Here is a tiny trained network, its code and every weight. The questions are about switching its units off for an input and a target symbol, where a switched-off unit gives its printed mean instead of its output.

import numpy as np


def w(rows, s, z=0):
    codes = np.array(rows[::2]) - 128.0
    scale = np.full(codes.shape[1], s)
    scale[-1] = z or s
    return codes * scale


def f(y):
    return np.maximum(y, 0)


def softmax(a):
    e = np.exp(a - a.max(-1, keepdims=True))
    return e / e.sum(-1, keepdims=True)


def log_softmax(a):
    a = a - a.max(-1, keepdims=True)
    return a - np.log(np.exp(a).sum(-1, keepdims=True))


def net(x, mask):
    ids = ['βγημτψ'.index(c) for c in x.split()]
    T = len(ids)
    res = E[ids] + P[:T]
    r = res
    for j in range(2):
        rows = slice(4 * j, 4 * j + 4)
        q, k, v = (r @ M[0][rows].T for M in (Q, K, V))
        z = softmax(np.where(np.tri(T) > 0, q @ k.T / 4**0.5, -1e9)) @ v
        o = O[0][rows]
        res = res + np.where(mask[j], z, o[:, -1]) @ o[:, :-1]
    y = f(res @ A[0][:, :-1].T + A[0][:, -1])
    res = res + np.where(mask[2:6], y, B[0][:, -1]) @ B[0][:, :-1]
    return log_softmax(res[-1] @ U[:, :-1].T + U[:, -1])


Q, K, V, O, A, B = {}, {}, {}, {}, {}, {}
E = w([
[125,212,153,75,97,182],'β',
[127,158,255,55,89,108],'γ',
[128,25,58,140,224,105],'η',
[118,48,177,106,45,84],'μ',
[100,157,134,17,117,43],'τ',
[160,73,134,64,247,179],'ψ',
],0.014)
P = w([
[205,123,77,48,111,73],'0',
[10,84,152,175,175,118],'1',
[129,119,100,125,124,138],'2',
[29,103,144,161,151,122],'3',
[135,112,102,132,119,140],'4',
[23,102,148,160,153,122],'5',
[136,108,106,136,114,142],'6',
[14,106,157,153,161,118],'7',
[139,115,106,145,123,144],'8',
[22,107,171,149,164,125],'9',
],0.013)
Q[0] = w([
[68,162,80,183,117,115],'h0',
[68,66,90,173,91,127],'h0',
[58,90,166,112,205,150],'h0',
[9,119,187,115,129,176],'h0',
[223,75,193,104,35,245],'h1',
[49,149,126,97,141,72],'h1',
[22,171,85,97,65,179],'h1',
[183,140,73,110,24,81],'h1',
],0.016)
K[0] = w([
[130,127,108,48,138,24],'h0',
[145,87,77,143,87,64],'h0',
[253,121,71,114,149,123],'h0',
[227,139,114,28,86,114],'h0',
[210,130,230,226,43,229],'h1',
[174,141,28,54,138,61],'h1',
[127,198,30,69,31,129],'h1',
[106,201,173,204,48,56],'h1',
],0.015)
V[0] = w([
[71,24,80,180,71,70],'h0',
[5,141,36,14,127,199],'h0',
[107,156,138,84,138,21],'h0',
[171,185,5,211,95,132],'h0',
[118,112,73,52,253,104],'h1',
[143,61,150,105,107,168],'h1',
[149,111,164,69,112,68],'h1',
[168,172,68,113,185,167],'h1',
],0.013)
O[0] = w([
[170,166,92,218,7,125,87],'h0',
[219,61,150,79,28,57,182],'h0',
[114,134,179,131,86,223,221],'h0',
[207,119,191,197,173,94,25],'h0',
[183,122,47,208,91,86,255],'h1',
[152,107,125,106,114,99,157],'h1',
[84,90,113,115,100,34,227],'h1',
[117,172,88,140,155,137,142],'h1',
],0.012,0.013)
A[0] = w([
[244,186,125,33,100,109,95],'n0',
[43,202,210,125,104,63,124],'n1',
[54,70,185,206,99,110,6],'n2',
[197,81,205,235,126,59,32],'n3',
],0.011,0.0022)
B[0] = w([
[111,233,95,120,114,204,209],'n0',
[217,181,154,155,145,129,254],'n1',
[116,115,77,148,158,197,232],'n2',
[100,102,246,159,180,87,225],'n3',
],0.014)
U = w([
[102,123,125,100,65,52,155],'β',
[239,3,179,111,23,192,68],'γ',
[250,166,80,198,165,170,20],'η',
[128,164,168,169,130,101,96],'μ',
[242,63,212,36,123,125,253],'τ',
[32,183,157,130,195,176,195],'ψ',
],0.0053,0.0036)

Each question gives the input, a string of symbols that net reads in full, and the target symbol t.
The units are the heads (4 rows each of Q, K, V and O) and the neurons (one row each of A and B). Each row of codes is followed by its name. A weight is (code - 128) times the scale printed after its matrix; where a second scale follows, it is the last column's (O, A, B and U).
mask holds one flag per unit, heads first, then neurons. A switched-off unit (its flag False) gives its mean, the last column of its rows in O or B, instead of its output. The means were averaged over made-up inputs and are rounded, as every weight is.
A unit's drop is (log p(t) with every unit on - log p(t) with that unit switched off) / (log p(t) with every unit on - log p(t) with every unit switched off).
The circuit of an input: a set's keep is (log p(t) with only the set's units on - log p(t) with every unit switched off) / (log p(t) with every unit on - log p(t) with every unit switched off). Starting from all 6 units, units are removed one at a time, each time the one whose removal leaves the highest keep (on an exact tie, the one counted first), for as long as the keep stays at least 0.8.
units of the circuit, in order: the units of the circuit, biggest drop first
most important unit: the unit with the biggest drop
k most important neurons: the k neurons with the biggest drops, biggest first
heads that matter: for each layer, one digit per head in row order, 1 if its drop is at least 0.15 and else 0, layers parted by /
drop when u is switched off: that unit's drop, to one decimal
input γ τ ψ, target η: heads that matter	01
input β ψ μ γ β τ γ β β β, target τ: heads that matter	10
input μ γ τ μ τ, target β: units of the circuit, in order	[h0, n2]
input η μ β β γ γ γ τ, target μ: units of the circuit, in order	[h0, n3]
input τ μ μ μ τ η μ η, target γ: units of the circuit, in order	[h0]
input ψ γ ψ γ ψ β, target β: units of the circuit, in order	[h1, n1, n2]
input ψ γ γ, target τ: heads that matter	11
input ψ γ τ μ, target β: units of the circuit, in order	[h1, n1]
input η ψ η τ γ ψ, target μ: units of the circuit, in order	[n3, h0]
input β γ β β β μ β γ η ψ, target τ: 2 most important neurons	[n2, n3]
input τ β γ γ β ψ, target γ: heads that matter	10
input ψ μ β γ μ β τ ψ, target β: heads that matter	01
input β τ γ γ β γ ψ μ, target τ: heads that matter	10
input β η β η μ γ μ μ, target τ: most important unit	h0
input η γ γ, target τ: 2 most important neurons	[n1, n0]
input μ γ ψ γ τ τ, target η: heads that matter	10
input μ μ ψ μ η μ, target η: 3 most important neurons	[n2, n1, n3]
input μ β β β μ γ τ τ β β, target η: 2 most important neurons	[n1, n3]
input β η τ μ μ τ η τ η, target μ: drop when h1 is switched off	0.1
input τ μ β, target ψ: drop when h1 is switched off	0.8
input β τ β γ β β ψ, target η: drop when h1 is switched off	2.0
input ψ β γ β β η μ γ γ μ, target β: drop when h1 is switched off	0.8
input τ ψ ψ γ τ μ β μ β, target ψ: most important unit	h1
input μ τ μ ψ μ μ η μ γ γ, target η: 2 most important neurons	[n3, n2]
